Below is a small trained network, with its code and all its weights. Each question gives an input and a class and asks what happens when units are switched off, that is, made to give their printed mean instead of their output.

import numpy as np


def w(rows, s, z=0):
    codes = np.array(rows[::2]) - 128.0
    scale = np.full(codes.shape[1], s)
    scale[-1] = z or s
    return codes * scale


def norm(h):
    return h / np.sqrt((h * h).mean(-1, keepdims=True) + 1e-5)


def f(y):
    return y / 2 * (1 + np.tanh(0.7978845608 * (y + 0.044715 * y**3)))


def log_softmax(a):
    a = a - a.max(-1, keepdims=True)
    return a - np.log(np.exp(a).sum(-1, keepdims=True))


def net(x, mask):
    res = np.array(x, float).reshape(1, 6) / 4 @ E
    u = 0
    for l in range(2):
        y = f(norm(res) @ A[l][:, :-1].T + A[l][:, -1])
        res = res + np.where(mask[u : u + 5], y, B[l][:, -1]) @ B[l][:, :-1]
        u += 5
    return log_softmax(norm(res)[-1] @ U[:, :-1].T + U[:, -1])


A, B = {}, {}
E = w([
[61,101,27,118,184,57],'x0',
[58,173,185,43,110,208],'x1',
[51,110,19,99,187,69],'x2',
[160,123,68,164,218,140],'x3',
[202,94,110,147,249,35],'x4',
[83,120,219,181,1,10],'x5',
],0.0042)
A[0] = w([
[119,170,140,117,126,252,89],'0.n0',
[162,136,76,156,189,133,28],'0.n1',
[87,112,126,124,138,112,50],'0.n2',
[144,134,119,159,136,94,8],'0.n3',
[134,149,187,144,103,108,86],'0.n4',
],0.013,0.0019)
B[0] = w([
[153,147,197,43,80,224,253],'0.n0',
[112,49,56,205,202,199,219],'0.n1',
[132,129,75,117,2,162,142],'0.n2',
[152,119,189,91,131,172,139],'0.n3',
[176,101,137,149,185,79,193],'0.n4',
],0.0095,0.0064)
A[1] = w([
[133,127,33,143,156,63,69],'1.n0',
[173,127,176,71,144,163,87],'1.n1',
[83,90,62,120,234,134,112],'1.n2',
[75,140,87,163,174,84,5],'1.n3',
[3,166,58,105,66,107,72],'1.n4',
],0.0081,0.0024)
B[1] = w([
[123,228,111,111,122,191,181],'1.n0',
[109,194,106,131,34,138,200],'1.n1',
[178,55,148,208,162,167,253],'1.n2',
[80,88,137,2,142,223,143],'1.n3',
[52,169,47,72,153,57,197],'1.n4',
],0.0085,0.0045)
U = w([
[139,168,160,88,84,234,250],'0',
[176,118,172,206,138,11,100],'1',
[130,61,29,204,240,227,135],'2',
[42,153,8,98,144,61,24],'3',
],0.012,0.0012)

Each question gives the input, the list of numbers given to net, and the class t.
The units are the neurons (one row each of A and B). Each row of codes is followed by its name. A weight is (code - 128) times the scale printed after its matrix; where a second scale follows, it is the last column's (A, B and U).
mask holds one flag per neuron, layer by layer. A switched-off neuron (its flag False) gives its mean, the last column of its row in B, instead of its output. The means were averaged over made-up inputs and are rounded, as every weight is.
A unit's drop is (log p(t) with every unit on - log p(t) with that unit switched off) / (log p(t) with every unit on - log p(t) with every unit switched off).
The circuit of an input: a set's keep is (log p(t) with only the set's units on - log p(t) with every unit switched off) / (log p(t) with every unit on - log p(t) with every unit switched off). Starting from all 10 units, units are removed one at a time, each time the one whose removal leaves the highest keep (on an exact tie, the one counted first), for as long as the keep stays at least 0.8.
units of the circuit, in order: the units of the circuit, biggest drop first
most important unit: the unit with the biggest drop
k most important neurons: the k neurons with the biggest drops, biggest first
drop when u is switched off: that unit's drop, to one decimal
input [-6,6,5,0,5,-7], class 0: 3 most important neurons => (0.n0 1.n1 0.n4)
input [5,-4,-1,2,-4,4], class 3: most important unit => 0.n0
input [-5,-5,-5,7,3,3], class 1: units of the circuit, in order => (1.n2 1.n3 0.n0)
input [-6,6,8,-2,7,7], class 1: 4 most important neurons => (0.n4 0.n1 0.n0 1.n4)
input [-1,5,1,3,-1,6], class 1: units of the circuit, in order => (0.n4 0.n0)
input [0,6,1,-7,1,3], class 1: units of the circuit, in order => (0.n0 0.n4 1.n3)
input [3,1,-8,-5,-5,5], class 1: 2 most important neurons => (0.n4 0.n0)
input [3,4,-1,-2,5,4], class 1: units of the circuit, in order => (0.n1 0.n0)
input [-2,-3,5,6,-1,8], class 1: 3 most important neurons => (0.n1 0.n3 0.n0)
input [0,6,6,5,7,7], class 3: 2 most important neurons => (0.n2 0.n1)
input [-3,-2,5,5,-7,-8], class 0: 3 most important neurons => (0.n0 0.n4 1.n1)
input [5,3,0,-7,-5,0], class 3: units of the circuit, in order => (1.n4 0.n3)
input [1,0,-7,5,6,3], class 1: 2 most important neurons => (0.n3 1.n3)
input [7,2,-1,0,-7,2], class 3: most important unit => 1.n4
input [5,7,0,3,-2,-7], class 0: drop when 0.n0 is switched off => 1.9
input [-3,1,5,5,-5,-8], class 0: drop when 0.n4 is switched off => 0.1
input [1,5,5,-7,-3,0], class 3: drop when 1.n4 is switched off => 0.6
input [-6,1,-7,3,-4,8], class 1: drop when 0.n4 is switched off => 0.5
